In the rows, 128 means zero.
[111 142 112 121 167 124 119  84 155 142 116 167 116  97 177 138 128 158
 155  71 156 133 118 127 117 110 208 144  99  77 130 111 143 169 104 118
 135 149 132 127 131 140 114 132 101 186  78 135] | H
[152  96 154  99 169 165 131  69 136 123 126 115 161 105 167  71 129 170
  86  99 141  67 108 106  74 119 121 155 118 151 188 156  88 179 153 154
 143 101 177 150  99 202 151 114  43 110 141 159] | Z
[ 89 140 123 113 159 143 137 153 127 117  99 151  71 103 120 127 144 154
 154  83 127 111 137 154 117 132 143 171  52 135 161 117  79 173 183 113
 134 128 158 148 151 132  92 115 132 113 118 141] | N
[118 162 118 129 218 109 151 127 135  98 120 163  73  90 132 146  97 165
 149  84 119 100 145 114 122  97 123 125 118 107 210 138 154 158 125 102
 154 147 136 160 136 143 165 103 106 127 150 131] | Z
[ 84 145 192 168 120 123 139 115 110 160 157 151 100  97 126  85 139 140
 136  94 130 152  84 123 109 107 226 162  75 107 122 103  98 132 120 130
 160 160 102 108 139 152 101 144 103 153  84 128] | N
[ 63 159 116 158 167 121 115 153 143  90  93 132 100 140 116 120 109 149
 140 108 116  97 147 151 141 115 112 124  41 136 130 190 128 146 183 101
 154 136 118 152 123 158 132 111 130 113 146 117] | G
[149  96 109 159 160 167 135  34 146 137 107 128  97  89 164 140 124 139
  94 109 150 143 114  76  80 143 214 145 139 101 152  72 131 166 155 136
  94 117 200 145 111 141 137 141  88 155 159 100] | H
[127 137 160 128 148 137  92  66 113 113 138  85  93 123 173 104 126 119
 124 121 104  78 124  96  73 132 155 158 106 120 180 119 125 142 122 152
 125 125 143 140 136 120 146 134 118 144 152 126] | N
[108 146 107 171 174 162 155 133 153  94  90 122 113 108 102 143 120 133
 166  90 130 121 135 102 118  86 157 116  46  99 101 153 121 136 179 101
 148 137 147 157 129 134 141  86 122 133 154 153] | G
[112 144 156 148 131 132 108 128 128 165 142 192  93 108 184 137 169 147
 146 104 136  83 144 144  98 149 210 144  62  88  41 115 109 128 151 113
 179 142 165  72  99 134 150 134  96 151 151 137] | J
[ 97 153 102 130 167 118 152 132 108 105  89 127 104 129 130 117 128 150
 146 104 169 124 103 135 133  90 102  85  97  93 130  84 107  67 149  95
 178 149 108 150 112  94 133  93  99 115 148 135] | P
[106 138 106 157 166 165 103 122 121 145 120 178 114  69 124 140 138 160
 157 123 172 143 178 150  67 150 218 176  79  61  71 166 108 170 118 104
 192 146 168 138 186 157 114 131 104 119 135 147] | P
[ 96 154 104 137 115 130 144 180 120 115 101 135 115 122  96 112 132 135
 165 105 106 117 144 117 129 104 123 107  13 162  99 190  71 153 180 127
 163 158 102 142 155 149 144 134 129 111 139 112] | N
[143 136 109 124 139 125 160  84 149 155 101 128 181  96 129  92 158 116
  71  90 117  76 111  62  84  95 106 167  89  80 100 100 164 132 141 121
 155 123 173 127  94 158 102 138  90 131 178 121] | G
[132 100 135 129 114  65 124  92 158 173 135 232  69 121 183 117 120 134
 103  82 153 156 138 141 129 115 183 158  96 101 151  95  71 170 115 112
 147 128 173  72 116 117 134 121 109 130 107 122] | W
[180  98 121 141 142 175  86  75 119 172 122 122 108 102 123 146  76 148
 146 151 140 116 124  49  58 156 138 112 129 105 129 106 124 141 179 173
 119 108 213 145 101 146 130 155 104 152 176 103] | J
[156 123 128 103 126 120 106 100 102 122 104 148  63 153 166 115 134 149
  89 141 126 130 169  55  59 123 119 115  92  97 150  68 138  95 134 129
 134 114 170 151  71  88 144 107 102 136 165 124] | J
[120 154 151 127 161 122 133 147 138 114  96 114  83 149 105 149  77 126
 138 120  92  87 135 109 151 152 111 115  50  91 139  99 121 151 160 118
 138 100 109 109  85 131 142 156 117 116 164 125] | J
[111 158 123 161 157 105 143 127 155 133 103 129  99 128 158 122  83 125
 116  78 154 151  48 138 139 132 161 114  76  92  88 141 134 106 162 102
 146 150 144 145 108 126 163 113 127 144 172 133] | M
[111 102 100 114 118 128 134 194 154 151 103 153 147 134 112 139 147 145
 132 130 169 139 147 138 121 169 133 134 113 117 163 167 103 134 159 102
  74  61 138 156  76 121 125 126 135 146 165 156] | H
[133 108 122 137 194 106 167 123 145 163 137 190 124 106 187 103  84 145
 135  88 147 164 111 146 108 132 233 192 100 107 137 107  52 137  82 103
 125 172 112 118 161 164 163  91  88 154 120 119] | Z
[154 127 161 123 160 179 171 133 107 127 117  47  89 111 171 123 187 143
  74 130 100 138 147  92  54 138 173 137 154  96  89  75 179 176 141 119
 109  86 168 149 100 124 139 117 126 124 111 110] | J
[127 134 190 156 130 134 140 123 137 181 121 200 128 169 166 120 143 136
 125  99 110 159 123 136 127 141 214 182  96  97 112 103  76 191 121 106
 121 153 120 112 179 166 115 136 118 117 108 131] | W
[ 81 158  95  96 151 132 167 166 101 113 117 177  87 111 140 170 127 136
 109  77 112 148 156 136 145 156 113 167 104  93 118  92 177 168 134  78
 141 158 117 117 131 129  88 125 124 132 159 136] | M
[133 163 140 155 156 151 131 105 128  96 103 198  83  70 106 148 144 153
 160 101 152  83 166 145 129 145 148 136  91 122 139 132 103 204 178 125
 154  86 174 138  97 142 107  90 133  91 131  94] | G
[102  99 155 142 141 154 132 134 159 134 137 132 165 133 139 127 194 118
 117 106 148 138 130 139 118 103 204 160 137 119 130 124 138 122 107 107
 118 121 132 117 130 132 144 106 118 163 120 130] | Z
[116 187 120 100 151 112 144 131 135 167 116 165 104  92 148 116 106 138
 154  78 143 126 131 108 119 148 146 150  61  76 149 116 115 153  96 113
 136 110  98 139 103 133 143  93  99  81 152 145] | W
[ 98 159 162 172 156  96 121 169  96 185 132 210 138 155 126  87 140 177
 116 127 122 135 154 111  82 129 157 117 165 120 126 110  79 171  80 120
 153 122  86 122 131 167 141 136  97 129 102 136] | W
[ 84 113 151 187 115 117 126 167 122 124 159 141 137 144 119 119 194 144
 126  60 144 139 131 168 132 138 150 199 132 103 101 151 160 144  95 152
 172 131 124  94 193 152 133 148 132 137 100  92] | M
[ 94 151 125 109 176 168 159 171 145  86  99 129 146 130 123 113 143 200
 191  91 137 126 129 144 130 113 158 150  90 120 167 101  87 168 154 109
 117 107 109 129 101 132 102 133 145  95 113  97] | W
[ 95 155 163 139 146 188 162  86 145 120 118 172 149  89  83  91 187 130
  95 116 135 155 121 176 124  88 211 189  87 124  41  78 143 145 130  92
 169 151 144 123 126 152 101  96 154 104  72 133] | G
[134 131 132  92 106 170 126 124 125 151 106  74 156 151 191 130 165 117
  82 105 112 126 151  68  99 115 146 163 104  81 135 103 170 137 127 143
 122 128 153 141 137 154 134 148  81 124 126 153] | E
[138  98 155 163 126  96 136 105 143 142 143 155 116  84 170 160 157 142
 122 116 128 152 128 185 139 122 210 101 114 104  97 112  94 146 109 108
 136 132  98  99 166 164 100 114  90 145  72 105] | E
[121 133 154 114 130 146 167  79 128 152 143 139 141 126 168  83 127 175
  96 115  89 109 126  83 103 116 145 190  90  88 171 137 140 148 150 105
 123 115 154 137 115 183 116 130  84 119 166 179] | E
[ 99 147 104 116 133 132  79 108 134 151 148 147 120  63 148 114 150 148
 119  70 131 172  80 153  46  88 196 134  51 100  67 101  96 167 137 123
 170 154 141 103 134 148  88 141 127 118 116 106] | H
[131 124 121 167 164 154 133 119 123 113 106 141 143 128 146 155 110 130
 143 157 137  90 132 104 141 119 126 179 193  79 160 101 122  94 136 118
 107 119 189 134 117 110  77 114 117 168 109 145] | G
[102  91 185 145 118 120 150 177 124  97 126 193 113 137 152 144 157 126
 117 143 138 134 145 158 113  92 213 151  97 134  87 150  30 110 124 114
 138 151 124 138  91 134 109 136 105 133  69 182] | N
[ 71 175 128 154 191  94 139 158 110 133  98 145 130 147  91  96  81 123
 142 116 164  89  87 117 125 123 124 115  50 120 148 137  71 134 145  81
 131 135  70 160 145 104  99 112 138 133 184 146] | N
[159 112 108 144 178 187  94  74 131 117 132 147 131 137 168 119  94 187
 126 100 107  85 123  93  70 170 140 151 177  95 166 143 140 160 180 145
 123 132 205 141 118 192 155 145  82 169 232 138] | M
[102 134 150 121 196 203  73  75 131 137 117  75  84 146 141 131 113 139
 112 122 149  96 166 121  84 132 157 124 131 141 148 106 176 119 200 159
 111 123 169 159  64 145 166 114  57 115 154 120] | J
[126 166 112 103 152 138 176 141 105  80  99 145  86 113 141  98 130 161
 112 105 134  99 101 121 144 138 102 132 105 103 170 135 129 215 160  81
 141 105 152 151 144 111 132 104 158  85 164 156] | P
[153 126 124 118 156 158 107  58 144 124  97  93 125 139 173 143 123 109
  75 129 128 112 167  81  64 120 170 144 103 100 125 112 151 203 146 102
 109 109 160 118  99 127  90 126 105 170 147 138] | G
[116 125 121 130 103 152 130 106 166 194  92 137 133 135 145 105 142 125
 128  97 100 162  93 116 140 126 158 156  65 109 116 117 119 147 154 110
 141 165 143 120 185 174 146 117 104 137 121 148] | W
[ 99 143 165 168 141 132 126 130 138 166 172 177 104 132 155 103 131 188
 103 109 119 160  98 140 120 121 207 116 124 103  93 120 138 141 133 106
 141 120 154  70 113 153 173 139 128 197 101 163] | M
[118  84 135 154 162 115 151  56 126 123  94 138  75 156 167 146 142 146
  92 111 101 110  94  93  62 121 110 128 126  89  91  94 154 159 161 116
 182 146 185 128 107 154 164 141 123 195 149 143] | P
[ 55 123  51 130 166 140 108 156 166 124 113  80  88  83 147 163 123 133
 166  96 126 136 109 182 117 124 153 169 125 170 202 155 114 124 194 111
  77 140 133 144 129 126 125  96  85 135 145 170] | H
[122 128 156 186 153  90 163  87 151 151 122 188  57  89 165 170 112 111
  89  94 135 121 143 140 138 137 203 159  89 106 102 132 103 157 145  97
 123 136 149 132 104 166  94 113  61  93 144 144] | G
[160  84 100  68 130 171 103  69 178 113 122 136 151 139 129 162 134 135
  86 115  92 118  89 111 116 161 105 156 127 107 124  41 185  81 150 169
  42 148 188 103  58 132 108 167 104 187 159 141] | H
[ 82 125 147 158 171 121 169 113 133 173 125 127 128 110 160  92 150 157
 152  93 142 148 113 164  94 105 198 160 136  86  57 140 129 125 112  99
 191 153 132 148 141 159 150 126 109 150  91 158] | P
[154 168 192 176 154 109 154 146 143 173 122 245 135  99 127 127 121 156
 135 150 112 117  98 156 131 132 190 133  84 116  93 131  84 118 153 105
 120 162 122 120 115 175 126  96  98 168  82 165] | G
[114 107 138 164 137 168 146 101 133 134 152 156 170 134 116  78 171 145
 106  83 131 159 111 135 123 107 213 137 173  68  77 111 155 149 102 104
 156 161 122 109 159 161 138 133 112 187 120 141] | H
[130 135 111 121 148 161 122  40 136 147 126 132  91  75 163 139 138 153
 121 112 135 109  96  70 109 124 136 159 116  83 162  89 202 142 148 139
 107 123 226 140 147 121 122 132 117 141 145 129] | P
[139 131 140  84 152 174 113  65 120 134 112 117 108 135 187 124 122 149
 125  62 185 112 156  93 119 155 174 115 115  66 188  74 177 134 149 128
 119 135 142 142  80 120 126 140  45 169 165 145] | H
[130 105 158 122 150 161 108  80 114 125 127 152  48 164 168 132  84 171
 123  90 120 134  88 107  93 178 126 163 149  85 147  70  98 166 142 143
 128 130 207 123  98 139 113 127 106 134 144 220] | W
[ 74 124 149 128 134 130 151 128 120 122 128 196  97 150 143 109 155 175
 156  90  99 113 172 119 117  99 168 175  82 116  80 119 111 187 128 117
 185 122 131 101  92 159 127 144 133 135  88 114] | J
[ 95 129 123 113 159 129 158 127 109 115 126 121  85  96 106 101  60 135
 155 106 152 115 106 137 143 105 129  89  92 180 149 125  47 160 181 105
 130 132 139 154 120 100 110 141 145  90 162 158] | N
[ 69 173 114 156 165 100 155 127 138 155  78 114  86 109 153 104  86 138
 145  92 126 114  58  89 127 151 130 126  92 119 140 138 131 173 151  98
 138 136 145 159 121 128 146 118 123 135 163 170] | W
[ 91 143 154 177 142 129 102 134 125 154 164 157  86 124 137 160 118 128
 101  95 151 156 144 139 127 111 198 159 113 103  87 117 111 172 114 155
 122 121 170  96 153 136 115 142 107  94  71 140] | E
[130 120 133 126 141 164 102  87 132 129 106 145 109 165 196 161 139 132
 103  78 161  89 150  70 100 139 153 157 114  76 130  73 137 132 160 149
 102 103 193 124  42 136  84 133  72 140 162 115] | G
[ 68 112 147 194 143 118 140 144 143 168 144 163 129 121 121 139 128 155
 132  83  90 178  46 134 133 105 169 138 119 109  61  89 136 125 139 121
 134 158 162 111 177 164 102 173 159 175 106 115] | M
[119 132 135 160 139 100 171  84 138 169 135 161 132 118 160  94 146 139
 149  71 131 143  66  99  97 128 188 161 135  97  72  76 121 137  70 118
 142 154 124 123 138 126 139 128 142 134 152 129] | W
[139 116 111  98  97 138 152 119 143 149 118 195 165  58 132  99 148 107
  90  81 121 166 123 110 140 115 173 146  85  88 105 113 148 161 138 129
 116 169 152 118 135 148 101 118  74 167  95 117] | H
[120 139 122 191 128 103 192 143 100  93 103 104  88 125 115 126 116 149
 144 156 144 117 102  69 145 109 110 128 112 122 174 160 120  87 155 111
 125 145 134 166 145  89 101 135 136 151 135 113] | N
[ 68 167 147 166 177 132 140 135 128  99 122 140  86 122 110 156  88 130
 132  81 144  86  92 127 158 156  95 110  61  83  94 159 194 117 178 113
 166 138 169 128 101 115 178 126 134 153 198 168] | M
[144 124 124 137 156 147  88 119 160  84 120  90 129 130 177 146  97 104
  92  96 171  92 117 107 117 132 168 160 109  70 156 179 161 159 142 143
  90 116 164 137  91 137 104 121  92 130 150 126] | G
[ 90 156  89 101 158 157 134 123 133 121 109 129 155 139 100 139 133 164
 175  81 161 144 143 111 116  71 103  95  68 124 105 121 132 124 143  93
 141 107 109 157 119 100  93 108 146 125 157 147] | M
[ 93 130 120 151 160 140 154  62 147 184 135 149 101 126 158 118 138 149
 176  54 117 154 141 159 102  88 203 153 136 138  62 134  93 191 159  97
 160 148 158 139 148 146 129 132 128 130 128 156] | H
[149 136 136 127 159 145 169 140 118 104 110 147 130  90 133 142 113 155
 117 135 144 104 125 117  71 106 155 114  69 142 101 150  85 170 181 118
 169 152 154 139 106 157 167 147 113 101 160 166] | E
[ 86 134  93 181 178  98 155 201 136 129 121 178 122  75 123 123 141 137
 104 111 166 129 124 134  76 135 206 147 103  88  95 146 118 161 122  76
 142 125 120 107 105 142 138  90 124 175 147 133] | G
[175 137 132 103 133 170 102  74 110 129 115 152 120 117 160 133 164 151
  93 112 160  85 151  50  75 159 147 123 110  75 134  96 125 172 125 153
  85  81 175 144  86 127  59 109  71 153 133 130] | N
[ 58 129 128 140 203 169 136 160 112  89  96 116 121 188 159 129 100 148
 121 114 126 111 139 138 113 116 137 132 100 110 165 123  86 148 200  90
 120 117 124 157 114 147 158  91 124 119 180 132] | E
[144 133 126 106 139 208 130 104 118 106 120 116 117 119  72 101 128 124
  93 124  96 121 126 103  97 140 120 172 134 104 108  93 136 155 176 142
 129 140 206 118 109 126 105 127 125 154 138 179] | N
[103  88 149 123 113 108  77 142 143 131 127 172  94 149 191 144 139 139
 122 149  93 129 164 167 130 101 189 159 109 132 113 118  91 110 120 115
 147 166 159 110 153 136 116 174 119 131  81 141] | J
[103 187 143 146 161 154 124 161 115 132 134 165 124 119 160 112 123 139
 180  53 193 106 102 126 132 106 211 119 100  94 177 128 116 141 157 106
 141 145  70 138  98 150 142  74  88 119 167 122] | G
[131  85 114 105 171 172 110  92 149 124 134 137  93 148 149 160 141 146
  92  86 154 102 139 142 102 122 117 185 178  71 188  96 189 129 167 113
 132 120 187 123  84 167 117 105 105 150 156 150] | G
[124 112 137 117 159 134 152 122 150  87 114 158  81 166 130  94 119 194
 115 109 108 131 176 153 150 124 165 108 110 123  99 127 113 161 172  77
 122 120 156 138  81 130  89 148 123 106 154 131] | J
[117 110 135 175 107 163 117 119 153 122 125 167 119 123 106 166 207 147
 149  87 103 143  99 144 126 110 213 157 165 117 167  72 103 177 132 118
 138 117 116 108 169 183 111 113 114 131 118 151] | E
[107 124 127 117 133 152 145  59 101 109  82  87 124 123 133 100 150 136
 120 115  63  87 167  85  96 150  52 113 152 133  93  58 126 135 149 145
 170 112 177 133  70 123 114 140  88 116 163 118] | W
[ 96 144 120 120 133 132 154 173 114 124 133 167  97 126 122 123 135 182
 139  52 122 104 105 116 153 136  77 118 107 123 139 114 151 171 166 129
 157 113 174 109 133 138 151 149 142 136 153 161] | M
[121 100 154 144 107 140 183  87 118 138 135 185 143 112 125 129 141 101
 142  82 132 163  85 149 143 131 142 167 109 107  30 120  93 183 113 123
 156 163 113 107 152 147  83  80 126 121  88 128] | W
[122 141 131  86 176 165 192 147 135  99  98 124  64 114 159 143 102 157
 116  98 111 136 156 159 140 178 156 179  47 117 174 112 111 191 204  91
  81 127 152 124 110 124 136 120 101 125 139 174] | H
[ 95 111 140 124 137 149 129 131 127 137 132 148 162 107 122  98 140 127
  99 139  75 121 136 144 147 134 158 100  96  79  59  99 104  88 112  99
 134 139 111 127 133 170  95 142 112 149 132 106] | N
[ 84 174 107 158 165 170 157 145 107 120 112  86 102 174 131 102 126 155
 153  47 143 136 119 115 125 133 149 156  72 102 139 114 119 177 183 115
 144 131 109 124 162 138 151  89 119 107 176 115] | E
[ 98 110 115  94 153 175 140 123 129 129 112  66 108  78 165 162 125 107
 140 133 122 117 142 139 124 164 119 182 132 125 185 113 130 104 162 107
 104 106 182 136 104 105 119  90  96 139 157 162] | Z
[134 150 131 119 173 173 119 120 141 103  99 114  96 123 140 147 126 132
  75 113 150  95  96 101  74 149 137 181 108  99 133  79 156 164 165 152
 112  90 197 129  39 143 140 127 140 114 137 119] | G
